Below is a small trained network, with its code and all its weights. Each question gives an input and a class and asks what happens when units are switched off, that is, made to give their printed mean instead of their output.

import numpy as np


def w(rows, s, z=0):
    codes = np.array(rows[::2]) - 128.0
    scale = np.full(codes.shape[1], s)
    scale[-1] = z or s
    return codes * scale


def norm(h):
    return h / np.sqrt((h * h).mean(-1, keepdims=True) + 1e-5)


def f(y):
    return y / 2 * (1 + np.tanh(0.7978845608 * (y + 0.044715 * y**3)))


def log_softmax(a):
    a = a - a.max(-1, keepdims=True)
    return a - np.log(np.exp(a).sum(-1, keepdims=True))


def net(x, mask):
    res = np.array(x, float).reshape(1, 5) / 4 @ E
    u = 0
    for l in range(2):
        y = f(norm(res) @ A[l][:, :-1].T + A[l][:, -1])
        res = res + np.where(mask[u : u + 6], y, B[l][:, -1]) @ B[l][:, :-1]
        u += 6
    return log_softmax(norm(res)[-1] @ U[:, :-1].T + U[:, -1])


A, B = {}, {}
E = w([
[247,129,190,155,144,105,177],'x0',
[136,157,181,132,154,153,63],'x1',
[123,170,146,133,188,28,87],'x2',
[170,215,122,136,136,190,148],'x3',
[124,55,107,35,230,147,142],'x4',
],0.013)
A[0] = w([
[190,68,236,52,163,81,115,2],'0.n1',
[95,144,52,148,93,180,84,52],'0.n2',
[79,226,122,118,202,2,142,93],'0.n3',
[82,7,63,177,130,143,94,87],'0.n4',
[224,184,208,147,150,109,18,184],'0.n5',
[70,62,131,89,227,114,158,96],'0.n6',
],0.0093,0.0089)
B[0] = w([
[159,157,202,122,124,33,227,156],'0.n1',
[115,140,158,178,153,146,236,142],'0.n2',
[140,100,203,106,85,34,222,194],'0.n3',
[84,121,226,134,112,85,100,170],'0.n4',
[94,154,250,112,171,146,79,255],'0.n5',
[85,97,115,11,87,127,96,197],'0.n6',
],0.013,0.0083)
A[1] = w([
[100,221,81,131,157,176,175,11],'1.n1',
[143,71,47,61,180,166,143,70],'1.n2',
[191,68,167,80,94,67,95,255],'1.n3',
[150,233,133,125,135,48,127,153],'1.n4',
[211,97,141,66,100,190,115,123],'1.n5',
[50,249,80,155,100,69,77,96],'1.n6',
],0.012,0.0053)
B[1] = w([
[95,196,54,227,212,133,142,139],'1.n1',
[212,103,172,121,106,178,90,156],'1.n2',
[146,108,102,192,177,58,143,246],'1.n3',
[203,132,199,42,179,73,178,183],'1.n4',
[123,172,185,199,164,126,223,151],'1.n5',
[248,170,106,174,206,136,151,155],'1.n6',
],0.014,0.012)
U = w([
[152,183,50,186,46,27,114,46],'0',
[166,173,220,114,185,40,164,211],'1',
[163,252,27,60,42,93,33,4],'2',
[144,222,178,99,220,217,34,185],'3',
[207,51,131,109,140,152,154,58],'4',
[36,186,82,162,5,208,133,126],'5',
[20,56,47,53,164,48,46,125],'6',
[151,212,22,220,183,183,155,157],'7',
],0.018,0.015)

Each question gives the input, the list of numbers given to net, and the class t.
The units are the neurons (one row each of A and B). Each row of codes is followed by its name. A weight is (code - 128) times the scale printed after its matrix; where a second scale follows, it is the last column's (A, B and U).
mask holds one flag per neuron, layer by layer. A switched-off neuron (its flag False) gives its mean, the last column of its row in B, instead of its output. The means were averaged over made-up inputs and are rounded, as every weight is.
A unit's drop is (log p(t) with every unit on - log p(t) with that unit switched off) / (log p(t) with every unit on - log p(t) with every unit switched off).
The circuit of an input: a set's keep is (log p(t) with only the set's units on - log p(t) with every unit switched off) / (log p(t) with every unit on - log p(t) with every unit switched off). Starting from all 12 units, units are removed one at a time, each time the one whose removal leaves the highest keep (on an exact tie, the one counted first), for as long as the keep stays at least 0.8.
circuit, biggest first: the units of the circuit, biggest drop first
most important unit: the unit with the biggest drop
k most important neurons: the k neurons with the biggest drops, biggest first
k most important neurons of layer l: the k neurons of layer l with the biggest drops, biggest first
drop of u: that unit's drop, to one decimal
input [-5,-4,7,-2,4], class 6: circuit, biggest first : (0.n6)
input [-5,-5,-4,-5,-7], class 5: circuit, biggest first : (1.n3, 0.n3)
input [1,2,0,-7,1], class 6: circuit, biggest first : (0.n6, 1.n4)
input [1,-3,-4,-6,-4], class 0: circuit, biggest first : (0.n5, 1.n4)
input [6,8,-3,1,-5], class 3: circuit, biggest first : (0.n5, 0.n3)
input [-8,-2,4,6,-3], class 7: circuit, biggest first : (1.n1, 0.n5)
input [-1,0,-4,1,-4], class 5: 2 most important neurons of layer 1 : (1.n3, 1.n4)
input [0,-3,0,5,7], class 4: circuit, biggest first : (0.n5, 1.n2)
input [1,6,-6,4,-8], class 3: circuit, biggest first : (0.n3, 1.n3)
input [-1,-7,-3,-2,7], class 6: 4 most important neurons : (0.n6, 0.n4, 1.n4, 1.n6)
input [-3,4,-7,-4,1], class 6: 2 most important neurons : (0.n4, 0.n5)
input [0,-8,-4,2,-3], class 5: 3 most important neurons of layer 1 : (1.n3, 1.n6, 1.n4)
input [-1,-3,0,-4,-5], class 0: 2 most important neurons : (0.n5, 0.n1)
input [-8,1,-7,0,-7], class 7: most important unit : 1.n6
input [-6,0,-4,8,5], class 7: 2 most important neurons : (1.n1, 0.n5)
input [-6,-5,-5,3,0], class 5: 4 most important neurons of layer 1 : (1.n3, 1.n6, 1.n4, 1.n5)
input [-5,3,4,-7,0], class 6: 2 most important neurons of layer 1 : (1.n4, 1.n5)
input [1,5,-3,-7,4], class 6: 2 most important neurons of layer 0 : (0.n6, 0.n4)
input [-5,-7,-2,8,8], class 3: 2 most important neurons of layer 1 : (1.n2, 1.n3)
input [-5,-1,-7,7,-3], class 7: circuit, biggest first : (1.n1)
input [-8,0,-6,8,-5], class 7: drop of 1.n1 : 0.1
input [-8,-3,-2,1,-6], class 7: drop of 1.n4 : 0.0
input [-8,-7,-5,6,-1], class 7: drop of 0.n6 : 0.1
input [-3,1,2,7,4], class 3: 2 most important neurons of layer 0 : (0.n1, 0.n4)
input [2,-3,-1,-8,-7], class 0: 2 most important neurons of layer 1 : (1.n4, 1.n5)
